Here is a tiny trained network, its code and every weight. The questions are about switching its units off for an input and a target symbol, where a switched-off unit gives its printed mean instead of its output.

import numpy as np


def w(rows, s, z=0):
    codes = np.array(rows[::2]) - 128.0
    scale = np.full(codes.shape[1], s)
    scale[-1] = z or s
    return codes * scale


def norm(h):
    return h / np.sqrt((h * h).mean(-1, keepdims=True) + 1e-5)


def f(y):
    return y / 2 * (1 + np.tanh(0.7978845608 * (y + 0.044715 * y**3)))


def softmax(a):
    e = np.exp(a - a.max(-1, keepdims=True))
    return e / e.sum(-1, keepdims=True)


def log_softmax(a):
    a = a - a.max(-1, keepdims=True)
    return a - np.log(np.exp(a).sum(-1, keepdims=True))


def net(x, mask):
    ids = ['αβγδζλσφω'.index(c) for c in x.split()]
    T = len(ids)
    res = E[ids] + P[:T]
    u = 0
    for l in range(2):
        q, k, v = (norm(res) @ M[l].T for M in (Q, K, V))
        z = softmax(np.where(np.tri(T) > 0, q @ k.T / 4**0.5, -1e9)) @ v
        res = res + np.where(mask[u], z, O[l][:, -1]) @ O[l][:, :-1]
        u += 1
        y = f(norm(res) @ A[l][:, :-1].T + A[l][:, -1])
        res = res + np.where(mask[u : u + 8], y, B[l][:, -1]) @ B[l][:, :-1]
        u += 8
    return log_softmax(norm(res)[-1] @ U[:, :-1].T + U[:, -1])


Q, K, V, O, A, B = {}, {}, {}, {}, {}, {}
E = w([
[117,129,223,164],'α',
[103,136,237,176],'β',
[178,149,44,155],'γ',
[79,57,93,169],'δ',
[143,105,202,168],'ζ',
[156,93,205,171],'λ',
[7,163,110,122],'σ',
[131,154,90,31],'φ',
[47,183,225,82],'ω',
],0.021)
P = w([
[125,51,232,106],'0',
[93,133,122,172],'1',
[87,134,104,191],'2',
[68,129,114,194],'3',
[61,124,103,185],'4',
[56,117,93,179],'5',
[50,112,83,174],'6',
[52,99,74,164],'7',
[46,84,74,154],'8',
[44,74,56,142],'9',
[41,60,62,136],'10',
[2,80,64,156],'11',
],0.0084)
Q[0] = w([
[93,138,100,251],'L0H0',
[229,197,186,18],'L0H0',
[153,95,137,111],'L0H0',
[104,106,114,151],'L0H0',
],0.022)
K[0] = w([
[56,33,150,167],'L0H0',
[190,250,232,76],'L0H0',
[109,128,131,67],'L0H0',
[111,97,98,137],'L0H0',
],0.016)
V[0] = w([
[78,94,91,142],'L0H0',
[71,74,85,103],'L0H0',
[183,146,160,106],'L0H0',
[68,3,102,191],'L0H0',
],0.018)
O[0] = w([
[106,201,123,129,173],'L0H0',
[145,252,72,150,153],'L0H0',
[153,80,133,156,83],'L0H0',
[158,246,221,199,253],'L0H0',
],0.011,0.017)
A[0] = w([
[188,156,37,156,131],'L0N0',
[65,129,63,181,75],'L0N1',
[29,114,97,168,145],'L0N2',
[139,100,125,176,188],'L0N3',
[129,132,115,131,43],'L0N4',
[165,156,115,82,233],'L0N5',
[7,85,113,117,2],'L0N6',
[146,93,105,107,158],'L0N7',
],0.019,0.0038)
B[0] = w([
[98,99,253,181,253],'L0N0',
[189,141,74,20,167],'L0N1',
[209,147,163,34,152],'L0N2',
[175,149,163,72,186],'L0N3',
[131,97,63,118,113],'L0N4',
[78,160,128,72,165],'L0N5',
[33,95,228,183,136],'L0N6',
[159,195,148,69,124],'L0N7',
],0.016,0.0067)
Q[1] = w([
[60,175,251,100],'L1H0',
[164,172,216,108],'L1H0',
[2,49,245,128],'L1H0',
[113,210,196,101],'L1H0',
],0.0096)
K[1] = w([
[47,244,147,124],'L1H0',
[89,199,196,102],'L1H0',
[127,209,64,224],'L1H0',
[54,200,171,84],'L1H0',
],0.011)
V[1] = w([
[4,115,92,147],'L1H0',
[64,130,161,202],'L1H0',
[41,106,153,92],'L1H0',
[94,150,172,109],'L1H0',
],0.02)
O[1] = w([
[53,132,253,127,38],'L1H0',
[199,129,216,111,245],'L1H0',
[69,71,159,91,140],'L1H0',
[103,106,162,72,248],'L1H0',
],0.019,0.011)
A[1] = w([
[82,202,110,158,172],'L1N0',
[148,95,154,254,152],'L1N1',
[33,140,171,69,131],'L1N2',
[139,185,134,124,188],'L1N3',
[138,107,49,167,152],'L1N4',
[105,75,94,53,126],'L1N5',
[110,74,170,155,251],'L1N6',
[205,154,63,168,140],'L1N7',
],0.02,0.0033)
B[1] = w([
[121,120,66,40,215],'L1N0',
[44,115,3,232,201],'L1N1',
[87,200,83,184,206],'L1N2',
[164,56,120,130,255],'L1N3',
[95,67,195,163,121],'L1N4',
[127,86,113,230,141],'L1N5',
[72,149,66,104,180],'L1N6',
[75,187,205,113,192],'L1N7',
],0.021,0.0085)
U = w([
[120,132,115,207,82],'α',
[119,169,13,29,86],'β',
[125,188,109,99,2],'γ',
[171,122,186,47,179],'δ',
[128,93,65,96,228],'ζ',
[94,86,148,83,162],'λ',
[3,129,77,118,155],'σ',
[140,146,115,191,110],'φ',
[13,144,196,78,73],'ω',
],0.015,0.0049)

Each question gives the input, a string of symbols that net reads in full, and the target symbol t.
The units are the heads (4 rows each of Q, K, V and O) and the neurons (one row each of A and B). Each row of codes is followed by its name. A weight is (code - 128) times the scale printed after its matrix; where a second scale follows, it is the last column's (O, A, B and U).
mask holds one flag per unit, layer by layer, with each layer's heads first. A switched-off unit (its flag False) gives its mean, the last column of its rows in O or B, instead of its output. The means were averaged over made-up inputs and are rounded, as every weight is.
A unit's drop is (log p(t) with every unit on - log p(t) with that unit switched off) / (log p(t) with every unit on - log p(t) with every unit switched off).
The circuit of an input: a set's keep is (log p(t) with only the set's units on - log p(t) with every unit switched off) / (log p(t) with every unit on - log p(t) with every unit switched off). Starting from the 12 units with the biggest drops (on a tie, the unit counted first), units are removed one at a time, each time the one whose removal leaves the highest keep (on an exact tie, the one counted first), for as long as the keep stays at least 0.8.
circuit, biggest first: the units of the circuit, biggest drop first
unit that matters most: the unit with the biggest drop
k most important neurons: the k neurons with the biggest drops, biggest first
k most important neurons of layer l: the k neurons of layer l with the biggest drops, biggest first
input γ γ γ γ α λ α γ γ, target δ: circuit, biggest first => [L1N2, L0N0]
input ζ α β γ γ γ σ σ γ, target β: circuit, biggest first => [L0H0, L1N0]
input α ω α, target ω: circuit, biggest first => [L1H0, L0H0, L1N2]
input ζ α α γ ω λ γ ζ, target α: 4 most important neurons of layer 0 => [L0N1, L0N2, L0N5, L0N7]
input β γ σ ζ γ ζ ζ γ β, target φ: 4 most important neurons => [L0N1, L0N0, L0N2, L1N7]
input α ω γ λ λ α β, target α: 2 most important neurons => [L1N1, L0N1]
input ω γ α γ γ φ, target σ: unit that matters most => L0H0
input ω γ γ β, target δ: 4 most important neurons of layer 0 => [L0N0, L0N2, L0N5, L0N3]
input σ γ α λ γ, target α: 3 most important neurons => [L0N0, L1N7, L0N3]
input λ ω γ β ζ ω γ ω ζ, target ω: 2 most important neurons of layer 0 => [L0N0, L0N6]
input ω γ ω ω γ λ, target ω: 3 most important neurons => [L0N6, L0N0, L0N3]
input β ζ β α φ α β α γ γ σ β, target β: circuit, biggest first => [L0H0, L1N0, L0N0]
input φ λ λ, target σ: 2 most important neurons => [L0N7, L0N5]
input ζ σ σ γ, target β: circuit, biggest first => [L1N0, L0H0]
input γ β β γ ω γ α λ φ γ, target σ: 3 most important neurons => [L1N2, L1N6, L0N2]
input γ γ α φ ζ γ, target σ: unit that matters most => L0N5
input ω ω ζ, target ω: 2 most important neurons of layer 0 => [L0N6, L0N3]
input λ γ α, target α: 2 most important neurons => [L0N5, L0N1]
input γ α β α α σ γ ζ, target β: 4 most important neurons => [L1N0, L0N2, L0N0, L0N1]
input β γ β β γ β σ α, target β: 3 most important neurons => [L0N2, L0N0, L1N0]
